Questions about the row below.
1) The entry just left of 108?
2) The entry just right of the smallest entry?
3) The entry just right of the centre entry?
[105 153 146 108 120 145 148 144 104 105 145]
1) 146
2) 105
3) 148

M =
[[120 111 111 111 122 128 124 126]
 [122 128 150 131 120 139 143 122]
 [113 124 146 125 111 137 131 134]
 [119 140 123 143 142 140 120 139]
 [136 114 114 112 121 114 125 122]
 [136 139 153 137 120 122 133 129]
 [141 146 130 143 137 119 120 136]
 [137 115 120 115 128 122 140 110]
 [122 128 150 131 120 139 143 122]
 [115 138 144 140 125 141 125 141]]
Counting starts at 1.
The entry at row 1, column 3 -> 111
The entry directly below the smallest entry -> 122
Which number is the entry at row 1, column 2?
Answer: 111
Which number is the bottom-left entry?
Answer: 115
The entry just right of 121 is 114
The entry directly above the smallest entry: 136
The entry at row 2, column 2 -> 128
Which number is the bottom-right entry?
Answer: 141
The entry at row 3, column 1 -> 113
The entry directly above the largest entry is 114
Which number is the top-left entry?
Answer: 120
The entry just left of the largest entry: 139
Which number is the top entry of the column that holds the smallest entry?
Answer: 126
Which number is the entry just right of the largest entry?
Answer: 137
The entry at row 2, column 1 is 122
The entry directly below 121 is 120
The entry at row 2, column 3 is 150
Which number is the minimum?
Answer: 110
The entry directly below the largest entry: 130

Questions about the matrix below. Counting starts at 1.
1) The entry in the top-right corner?
2) The bottom entry of the column that holds the largest entry?
3) The entry at row 1, column 2?
4) The entry in row 2 and column 3?
5) The entry at row 3, column 3?
6) The entry in row 1 and column 3?
7) The entry in the bottom-left corner?
8) The top-left entry?
[[132 135 134 133 134 132 127 128 109 110 129 132 137 123 129 146]
 [136 117 136 132 155 114 110 124 145 141 127 138 149 132 131 120]
 [131 132 124 121 125 133 128 136 131 129 123 128 121 130 135 134]
 [122 125 122 123 135 133 135 125 132 121 130 133 134 133 123 125]
 [129 113 132 130 123 133 132 125 127 121 135 141 132 129 126 128]
 [122 111 105 123 130 119 121 103 127 129 132 137 142 149 101 112]
 [122 130 129 133 130 141 130 128 121 126 121 123 128 128 118 134]
 [125 139 131 119 121 120 116 129 128 126 133 131 125 123 125 134]
 [132 129 129 126 129 124 122 129 120 122 125 124 136 125 126 127]
 [111 123 127 127 116 143 121 128 132 129 127 139 138 130 126 126]
 [134 119 126 120 130 137 122 120 133 130 135 135 122 118 122 141]
 [130 131 131 130 124 132 126 123 128 129 126 123 127 127 123 131]
 [131 135 139 134 126 137 121 116 130 128 133 138 133 130 135 134]
 [128 103 125 147 133 152 114 125 132 124 118 131 143 158 114 140]]
1) 146
2) 158
3) 135
4) 136
5) 124
6) 134
7) 128
8) 132

a =
126	115	115	134	114	139	116	114	139	113	138	116	114	115	135
133	155	154	107	155	106	150	155	103	153	110	146	153	156	109
127	111	112	140	110	147	113	111	148	111	147	113	112	111	144
Counting starts at 1.
The bottom entry of the column that holds the largest entry: 111
The entry in row 1 and column 2 is 115
Which number is the bottom-right entry?
A: 144
The entry in row 2 and column 1 -> 133
The entry at row 1, column 3 -> 115
Which number is the entry directly above the largest entry?
A: 115
The entry just left of 148 -> 111
The entry just left of the centre entry is 150
Which number is the entry at row 3, column 3?
A: 112
Which number is the entry directly above the centre entry?
A: 114
Which number is the bottom entry of the column that holds the smallest entry?
A: 148

Questions about the table below. Indices start at 1.
1) What is the entry at row 2, column 2?
2) What is the entry just left of the largest entry?
3) What is the entry in row 1 and column 1?
4) What is the entry in row 1 and column 2?
5) What is the entry in row 3 and column 1?
6) What is the entry in the top-right corner?
7) What is the bottom-right entry?
[[129 133 118 126 135 131]
 [138 119 122 133 133 124]
 [116 142 130 123 146 131]
 [138 132 131 129 130 140]
 [126 104 104 137 145 117]
 [128 143 129 121 138 144]
 [145 109 122 141 123 122]
 [136 116 115 135 129 115]
 [122 129 126 124 128 125]
 [129 139 134 129 140 147]
 [111 146 135 116 117 138]
 [125 105 118 141 120 124]
 [121 152 129 120 122 151]]
1) 119
2) 121
3) 129
4) 133
5) 116
6) 131
7) 151

grid = [135 123 133 124 128 113 118 155 132]
Find the entry just left of 132.
155
The entry just right of the largest entry -> 132

[[124 117 122 143 129 129 136 128 130 119 122 138 143]
 [127 111 117 138 125 128 143 127 124 115 118 142 145]
 [121 109 116 141 127 133 145 124 122 111 115 144 146]
 [137 152 143 109 132 125 105 133 136 150 150 105 103]
 [131 137 131 120 125 130 120 130 130 137 135 119 118]
 [123 110 120 140 128 130 144 126 125 112 114 145 147]
 [131 129 131 124 132 123 127 131 130 129 130 126 126]
 [135 146 145 113 134 120 108 133 137 145 142 109 109]
 [123 108 118 142 127 131 145 125 124 111 115 146 148]]
Rows and columns are numbered from 1.
What is the entry in the bottom-left corner? 123
What is the entry in row 1 and column 3? 122
The largest entry: 152
What is the entry in the top-left corner? 124
What is the entry in the top-right corner? 143
The entry in row 1 and column 2 is 117
The entry in row 3 and column 2 is 109
What is the entry in row 2 and column 1? 127
What is the entry at row 3, column 3? 116
What is the entry in row 3 and column 1? 121
The entry just right of the centre entry is 130
The entry just right of the largest entry: 143
What is the entry directly above the centre entry? 105
The entry in the bottom-right corner: 148
The entry directly above the smallest entry -> 146
The entry directly below 110 -> 129
What is the entry directly below the centre entry? 144
The entry directly below the smallest entry: 118
The entry just left of the centre entry: 130
The entry at row 2, column 2 -> 111
The entry just left of the smallest entry: 105

Questions about the array below.
1) Report the last entry of the smallest entry's row.
2) Report the smallest entry in the last row.
3) Report the third largest entry.
4) Report the entry in the top-right corner.
5) Report the entry just left of 148.
6) Report the fifth entry in reading order.
7) Report the 3rd entry on the main diagonal.
8) Report the 3rd-last entry, reading row by row.
[[129 123 131 129 143 128 120 135]
 [129 125 129 129 148 130 119 137]
 [122 136 121 128 102 124 139 116]]
1) 116
2) 102
3) 139
4) 135
5) 129
6) 143
7) 121
8) 124
